Here is a tiny trained network, its code and every weight. The questions are about switching its units off for an input and a target symbol, where a switched-off unit gives its printed mean instead of its output.

import numpy as np


def w(rows, s, z=0):
    codes = np.array(rows[::2]) - 128.0
    scale = np.full(codes.shape[1], s)
    scale[-1] = z or s
    return codes * scale


def norm(h):
    return h / np.sqrt((h * h).mean(-1, keepdims=True) + 1e-5)


def f(y):
    return y / 2 * (1 + np.tanh(0.7978845608 * (y + 0.044715 * y**3)))


def softmax(a):
    e = np.exp(a - a.max(-1, keepdims=True))
    return e / e.sum(-1, keepdims=True)


def log_softmax(a):
    a = a - a.max(-1, keepdims=True)
    return a - np.log(np.exp(a).sum(-1, keepdims=True))


def net(x, mask):
    ids = ['ΠΣΨαβμ'.index(c) for c in x.split()]
    T = len(ids)
    res = E[ids] + P[:T]
    r = norm(res)
    for j in range(2):
        rows = slice(2 * j, 2 * j + 2)
        q, k, v = (r @ M[0][rows].T for M in (Q, K, V))
        z = softmax(np.where(np.tri(T) > 0, q @ k.T / 2**0.5, -1e9)) @ v
        o = O[0][rows]
        res = res + np.where(mask[j], z, o[:, -1]) @ o[:, :-1]
    y = f(norm(res) @ A[0][:, :-1].T + A[0][:, -1])
    res = res + np.where(mask[2:18], y, B[0][:, -1]) @ B[0][:, :-1]
    return log_softmax(norm(res)[-1] @ U[:, :-1].T + U[:, -1])


Q, K, V, O, A, B = {}, {}, {}, {}, {}, {}
E = w([
[150,140,93,131],'Π',
[190,153,185,9],'Σ',
[206,160,126,132],'Ψ',
[164,174,53,132],'α',
[54,84,149,163],'β',
[52,157,87,171],'μ',
],0.015)
P = w([
[196,174,129,104],'0',
[137,98,131,66],'1',
[228,113,172,245],'2',
[147,153,119,103],'3',
[113,77,123,60],'4',
[128,150,237,178],'5',
[141,146,126,105],'6',
[114,80,124,67],'7',
[77,206,254,182],'8',
],0.0094)
Q[0] = w([
[65,61,242,76],'H0',
[122,74,94,30],'H0',
[177,158,48,134],'H1',
[2,99,75,147],'H1',
],0.0079)
K[0] = w([
[129,117,127,164],'H0',
[2,155,172,200],'H0',
[121,112,40,100],'H1',
[86,146,56,79],'H1',
],0.0063)
V[0] = w([
[156,126,110,97],'H0',
[164,250,116,247],'H0',
[77,100,175,89],'H1',
[1,186,110,61],'H1',
],0.0064)
O[0] = w([
[182,112,123,193,253],'H0',
[39,131,118,147,227],'H0',
[126,254,131,196,3],'H1',
[61,89,4,103,85],'H1',
],0.0046,0.00072)
A[0] = w([
[185,10,97,157,165],'N0',
[161,110,70,147,148],'N1',
[130,187,223,102,115],'N2',
[175,62,31,148,139],'N3',
[147,225,150,41,231],'N4',
[139,165,119,71,115],'N5',
[199,63,188,108,20],'N6',
[97,217,192,249,89],'N7',
[182,113,48,99,5],'N8',
[12,175,87,112,108],'N9',
[81,39,111,25,134],'N10',
[94,147,116,141,111],'N11',
[123,171,148,242,174],'N12',
[173,171,134,121,179],'N13',
[78,2,235,171,197],'N14',
[127,120,13,76,180],'N15',
],0.0077,0.0021)
B[0] = w([
[110,164,158,116,139],'N0',
[107,115,198,155,138],'N1',
[100,123,150,210,194],'N2',
[120,116,167,128,149],'N3',
[84,56,78,176,255],'N4',
[74,222,95,210,163],'N5',
[120,127,110,81,163],'N6',
[155,132,209,166,199],'N7',
[139,210,158,68,141],'N8',
[75,77,129,2,193],'N9',
[166,153,76,146,190],'N10',
[172,82,119,87,133],'N11',
[197,39,158,164,185],'N12',
[44,100,146,105,178],'N13',
[169,210,113,132,186],'N14',
[135,84,172,148,187],'N15',
],0.0072,0.005)
U = w([
[2,214,202,160,64],'Π',
[146,214,123,96,3],'Σ',
[167,126,148,164,219],'Ψ',
[101,237,27,145,149],'α',
[122,62,218,134,59],'β',
[27,63,59,131,195],'μ',
],0.0078,0.0035)

Each question gives the input, a string of symbols that net reads in full, and the target symbol t.
The units are the heads (2 rows each of Q, K, V and O) and the neurons (one row each of A and B). Each row of codes is followed by its name. A weight is (code - 128) times the scale printed after its matrix; where a second scale follows, it is the last column's (O, A, B and U).
mask holds one flag per unit, heads first, then neurons. A switched-off unit (its flag False) gives its mean, the last column of its rows in O or B, instead of its output. The means were averaged over made-up inputs and are rounded, as every weight is.
A unit's drop is (log p(t) with every unit on - log p(t) with that unit switched off) / (log p(t) with every unit on - log p(t) with every unit switched off).
The circuit of an input: a set's keep is (log p(t) with only the set's units on - log p(t) with every unit switched off) / (log p(t) with every unit on - log p(t) with every unit switched off). Starting from the 12 units with the biggest drops (on a tie, the unit counted first), units are removed one at a time, each time the one whose removal leaves the highest keep (on an exact tie, the one counted first), for as long as the keep stays at least 0.8.
circuit, biggest first: the units of the circuit, biggest drop first
unit that matters most: the unit with the biggest drop
k most important neurons: the k neurons with the biggest drops, biggest first
which heads matter: for each layer, one digit per head in row order, 1 if its drop is at least 0.15 and else 0, layers parted by /
drop when u is switched off: that unit's drop, to one decimal
input Ψ Π Π α Π, target Σ: circuit, biggest first	N8, N4
input β Π Σ μ μ Σ Σ, target μ: circuit, biggest first	N4, N14, N7
input Σ Σ β μ μ β μ Ψ, target μ: circuit, biggest first	N4, N7, N13, H0
input Σ μ μ α α μ Σ Ψ, target μ: 2 most important neurons	N14, N7
input Σ Π α α β, target α: circuit, biggest first	N14, N10, N4, N13
input β Σ μ Σ α Σ, target Π: which heads matter	00
input β β Π μ α Ψ Ψ μ Π, target β: which heads matter	00
input Σ Π Σ β Σ Σ Π, target Π: unit that matters most	N8
input β μ μ, target β: 2 most important neurons	N12, N7
input α μ μ Σ, target μ: which heads matter	10
input Ψ Ψ Σ Π Σ μ μ β Π, target β: which heads matter	00
input μ μ Σ α α Ψ Π, target Π: 2 most important neurons	N8, N12
input β β β α μ Π Π β, target α: 2 most important neurons	N14, N10
input Σ Ψ α Σ Σ Σ Σ α, target Σ: most important neuron	N8
input Σ Ψ β Σ Π μ, target Ψ: drop when N12 is switched off	0.3
input μ Σ μ Π Σ Σ, target Π: drop when H1 is switched off	0.0
input α Π Σ Σ β μ, target Ψ: drop when N12 is switched off	0.4
